Below are the code and all the weights of a small trained network. Each question names an input and a target symbol and asks about switching units off, where a switched-off unit gives its printed mean instead of its output.

import numpy as np


def w(rows, s, z=0):
    codes = np.array(rows[::2]) - 128.0
    scale = np.full(codes.shape[1], s)
    scale[-1] = z or s
    return codes * scale


def f(y):
    return y / 2 * (1 + np.tanh(0.7978845608 * (y + 0.044715 * y**3)))


def softmax(a):
    e = np.exp(a - a.max(-1, keepdims=True))
    return e / e.sum(-1, keepdims=True)


def log_softmax(a):
    a = a - a.max(-1, keepdims=True)
    return a - np.log(np.exp(a).sum(-1, keepdims=True))


def net(x, mask):
    ids = ['βγδζλμπσ'.index(c) for c in x.split()]
    T = len(ids)
    res = E[ids] + P[:T]
    u = 0
    for l in range(3):
        r = res
        for j in range(2):
            rows = slice(3 * j, 3 * j + 3)
            q, k, v = (r @ M[l][rows].T for M in (Q, K, V))
            z = softmax(np.where(np.tri(T) > 0, q @ k.T / 3**0.5, -1e9)) @ v
            o = O[l][rows]
            res = res + np.where(mask[u + j], z, o[:, -1]) @ o[:, :-1]
        u += 2
        y = f(res @ A[l][:, :-1].T + A[l][:, -1])
        res = res + np.where(mask[u : u + 8], y, B[l][:, -1]) @ B[l][:, :-1]
        u += 8
    return log_softmax(res[-1] @ U[:, :-1].T + U[:, -1])


Q, K, V, O, A, B = {}, {}, {}, {}, {}, {}
E = w([
[43,231,218,222,133],'β',
[45,38,163,129,104],'γ',
[163,37,138,85,47],'δ',
[45,179,110,206,107],'ζ',
[181,72,247,79,167],'λ',
[79,153,249,67,137],'μ',
[73,155,119,27,136],'π',
[188,116,73,154,99],'σ',
],0.014)
P = w([
[163,253,78,5,79],'0',
[148,218,121,47,112],'1',
[139,190,146,75,130],'2',
[145,181,155,86,148],'3',
[149,169,164,103,158],'4',
[153,159,161,119,165],'5',
[159,147,162,130,172],'6',
[159,132,164,140,179],'7',
[166,127,156,153,183],'8',
[172,114,153,160,186],'9',
[175,107,149,173,189],'10',
],0.0055)
Q[0] = w([
[125,141,156,171,198],'L0H1',
[129,122,118,219,101],'L0H1',
[114,84,170,68,156],'L0H1',
[1,118,148,182,174],'L0H2',
[101,180,219,119,231],'L0H2',
[118,173,40,253,105],'L0H2',
],0.0087)
K[0] = w([
[90,153,161,102,149],'L0H1',
[122,124,145,238,107],'L0H1',
[79,50,147,15,152],'L0H1',
[37,142,116,162,140],'L0H2',
[25,216,169,71,185],'L0H2',
[183,214,117,253,65],'L0H2',
],0.0076)
V[0] = w([
[202,88,104,114,111],'L0H1',
[196,209,122,133,61],'L0H1',
[194,194,143,130,194],'L0H1',
[154,130,254,133,56],'L0H2',
[113,145,108,149,156],'L0H2',
[178,62,131,126,92],'L0H2',
],0.008)
O[0] = w([
[105,180,207,76,59,109],'L0H1',
[81,48,173,151,66,188],'L0H1',
[97,99,155,135,123,107],'L0H1',
[180,149,45,130,71,252],'L0H2',
[82,95,115,110,139,85],'L0H2',
[154,176,202,255,70,111],'L0H2',
],0.0068,0.0038)
A[0] = w([
[180,125,164,119,114,114],'L0N1',
[164,33,86,99,121,129],'L0N2',
[81,94,63,131,106,246],'L0N3',
[89,106,101,150,147,211],'L0N4',
[153,255,98,194,164,228],'L0N5',
[168,109,159,25,133,232],'L0N6',
[162,60,149,148,93,43],'L0N7',
[179,130,166,145,84,4],'L0N8',
],0.012,0.0038)
B[0] = w([
[108,128,60,167,221,177],'L0N1',
[69,213,185,254,79,165],'L0N2',
[213,140,171,68,77,184],'L0N3',
[217,96,124,70,136,157],'L0N4',
[99,76,168,133,38,167],'L0N5',
[16,112,90,233,117,255],'L0N6',
[76,160,126,123,171,179],'L0N7',
[166,144,62,125,220,180],'L0N8',
],0.0073,0.0077)
Q[1] = w([
[118,69,130,155,254],'L1H1',
[78,102,134,183,85],'L1H1',
[104,211,121,204,227],'L1H1',
[2,223,128,128,56],'L1H2',
[118,98,226,159,248],'L1H2',
[55,113,171,40,38],'L1H2',
],0.0068)
K[1] = w([
[47,91,141,197,158],'L1H1',
[84,172,157,143,10],'L1H1',
[142,91,68,208,103],'L1H1',
[49,254,172,106,121],'L1H2',
[123,50,145,199,146],'L1H2',
[107,132,250,63,142],'L1H2',
],0.009)
V[1] = w([
[88,141,86,33,128],'L1H1',
[195,62,253,134,82],'L1H1',
[110,107,121,220,162],'L1H1',
[227,49,89,159,182],'L1H2',
[89,218,67,245,114],'L1H2',
[166,127,224,108,84],'L1H2',
],0.0049)
O[1] = w([
[196,126,164,138,65,126],'L1H1',
[58,199,71,92,146,51],'L1H1',
[135,93,101,57,150,169],'L1H1',
[1,141,166,50,179,28],'L1H2',
[195,136,152,45,98,253],'L1H2',
[120,86,103,203,110,66],'L1H2',
],0.0057,0.0043)
A[1] = w([
[142,140,162,166,248,149],'L1N1',
[189,103,156,87,86,65],'L1N2',
[112,120,172,135,48,44],'L1N3',
[156,167,43,148,59,82],'L1N4',
[81,141,226,92,123,152],'L1N5',
[93,209,86,140,135,195],'L1N6',
[70,132,115,93,116,254],'L1N7',
[67,98,133,186,88,97],'L1N8',
],0.012,0.0052)
B[1] = w([
[131,96,221,90,79,170],'L1N1',
[132,221,134,91,126,175],'L1N2',
[138,246,209,106,230,168],'L1N3',
[128,222,254,102,139,254],'L1N4',
[159,210,162,140,54,163],'L1N5',
[182,153,233,44,89,210],'L1N6',
[221,147,182,147,106,251],'L1N7',
[152,220,240,129,138,196],'L1N8',
],0.0085,0.0038)
Q[2] = w([
[170,50,77,169,91],'L2H1',
[27,205,80,188,104],'L2H1',
[157,231,94,100,141],'L2H1',
[6,66,127,217,161],'L2H2',
[211,133,47,62,172],'L2H2',
[113,216,175,194,138],'L2H2',
],0.011)
K[2] = w([
[158,79,86,208,255],'L2H1',
[47,106,224,102,174],'L2H1',
[105,186,198,114,169],'L2H1',
[41,41,170,239,110],'L2H2',
[188,102,41,72,213],'L2H2',
[118,228,216,197,164],'L2H2',
],0.0092)
V[2] = w([
[105,149,49,137,223],'L2H1',
[135,145,89,44,20],'L2H1',
[195,48,168,167,103],'L2H1',
[168,253,203,176,78],'L2H2',
[6,170,92,120,29],'L2H2',
[106,101,55,200,203],'L2H2',
],0.0061)
O[2] = w([
[32,64,182,60,109,66],'L2H1',
[146,122,156,210,204,155],'L2H1',
[145,181,1,170,126,133],'L2H1',
[50,25,90,102,104,252],'L2H2',
[217,139,122,86,189,121],'L2H2',
[165,142,187,54,80,45],'L2H2',
],0.005,0.018)
A[2] = w([
[71,95,111,84,201,254],'L2N1',
[103,85,166,164,84,207],'L2N2',
[92,129,154,135,139,7],'L2N3',
[117,148,116,125,165,216],'L2N4',
[118,122,152,176,196,50],'L2N5',
[122,66,64,164,127,162],'L2N6',
[114,138,140,39,7,89],'L2N7',
[173,214,179,139,71,67],'L2N8',
],0.012,0.0054)
B[2] = w([
[221,138,199,214,152,128],'L2N1',
[200,175,81,153,143,255],'L2N2',
[53,174,148,71,188,112],'L2N3',
[175,153,163,232,70,153],'L2N4',
[147,166,146,60,131,136],'L2N5',
[54,93,167,130,246,176],'L2N6',
[154,207,228,140,189,119],'L2N7',
[39,167,200,1,120,190],'L2N8',
],0.0085,0.007)
U = w([
[176,213,132,96,85,214],'β',
[195,63,5,184,94,255],'γ',
[105,119,102,107,155,57],'δ',
[129,108,152,97,190,55],'ζ',
[93,94,116,113,141,45],'λ',
[103,121,98,100,166,54],'μ',
[101,131,93,100,171,50],'π',
[98,123,99,102,164,51],'σ',
],0.011,0.0049)

Each question gives the input, a string of symbols that net reads in full, and the target symbol t.
The units are the heads (3 rows each of Q, K, V and O) and the neurons (one row each of A and B). Each row of codes is followed by its name. A weight is (code - 128) times the scale printed after its matrix; where a second scale follows, it is the last column's (O, A, B and U).
mask holds one flag per unit, layer by layer, with each layer's heads first. A switched-off unit (its flag False) gives its mean, the last column of its rows in O or B, instead of its output. The means were averaged over made-up inputs and are rounded, as every weight is.
A unit's drop is (log p(t) with every unit on - log p(t) with that unit switched off) / (log p(t) with every unit on - log p(t) with every unit switched off).
The circuit of an input: a set's keep is (log p(t) with only the set's units on - log p(t) with every unit switched off) / (log p(t) with every unit on - log p(t) with every unit switched off). Starting from the 12 units with the biggest drops (on a tie, the unit counted first), units are removed one at a time, each time the one whose removal leaves the highest keep (on an exact tie, the one counted first), for as long as the keep stays at least 0.8.
circuit, biggest first: the units of the circuit, biggest drop first
k most important neurons: the k neurons with the biggest drops, biggest first
which heads matter: for each layer, one digit per head in row order, 1 if its drop is at least 0.15 and else 0, layers parted by /
drop of u: that unit's drop, to one decimal
input δ ζ δ δ δ δ δ σ δ δ π, target β: 3 most important neurons => (L0N8, L0N1, L0N4)
input σ γ δ ζ ζ π π δ δ λ, target β: 2 most important neurons => (L0N8, L2N2)
input β ζ σ λ σ δ, target β: which heads matter => 10 / 00 / 00
input δ β δ δ δ δ σ, target β: which heads matter => 11 / 10 / 00
input δ δ δ λ δ β π ζ, target β: which heads matter => 01 / 00 / 01
input μ σ λ π δ β σ σ μ ζ λ, target β: which heads matter => 11 / 00 / 01
input π π γ, target β: which heads matter => 01 / 10 / 00
input σ γ γ, target γ: which heads matter => 11 / 00 / 00
input λ γ μ π σ ζ π δ, target β: circuit, biggest first => (L0N2, L1N8)
input λ δ δ λ, target γ: which heads matter => 01 / 00 / 01
input δ ζ δ π σ, target β: 3 most important neurons => (L0N8, L0N1, L1N4)
input π γ σ δ γ, target γ: which heads matter => 11 / 01 / 00
input μ β σ σ ζ π γ δ σ β μ, target γ: most important neuron => (L0N7)
input δ β σ π μ π γ, target β: which heads matter => 11 / 10 / 00
input ζ δ β μ β, target γ: most important neuron => (L0N6)
input π σ δ π δ δ σ ζ, target β: which heads matter => 10 / 10 / 00
input δ ζ ζ, target γ: which heads matter => 11 / 01 / 00
input γ δ π π, target γ: 2 most important neurons => (L2N8, L1N4)
input δ β λ λ μ μ β δ δ π, target β: 2 most important neurons => (L0N1, L0N8)
input σ ζ π ζ, target γ: 2 most important neurons => (L2N8, L1N6)
input δ π ζ μ σ π δ μ π, target γ: most important neuron => (L2N8)
input δ δ β δ π σ β, target γ: drop of L1N6 => 0.1
input γ δ λ, target γ: drop of L2N8 => 0.5
input σ δ β σ ζ μ μ, target γ: drop of L0N2 => 0.1
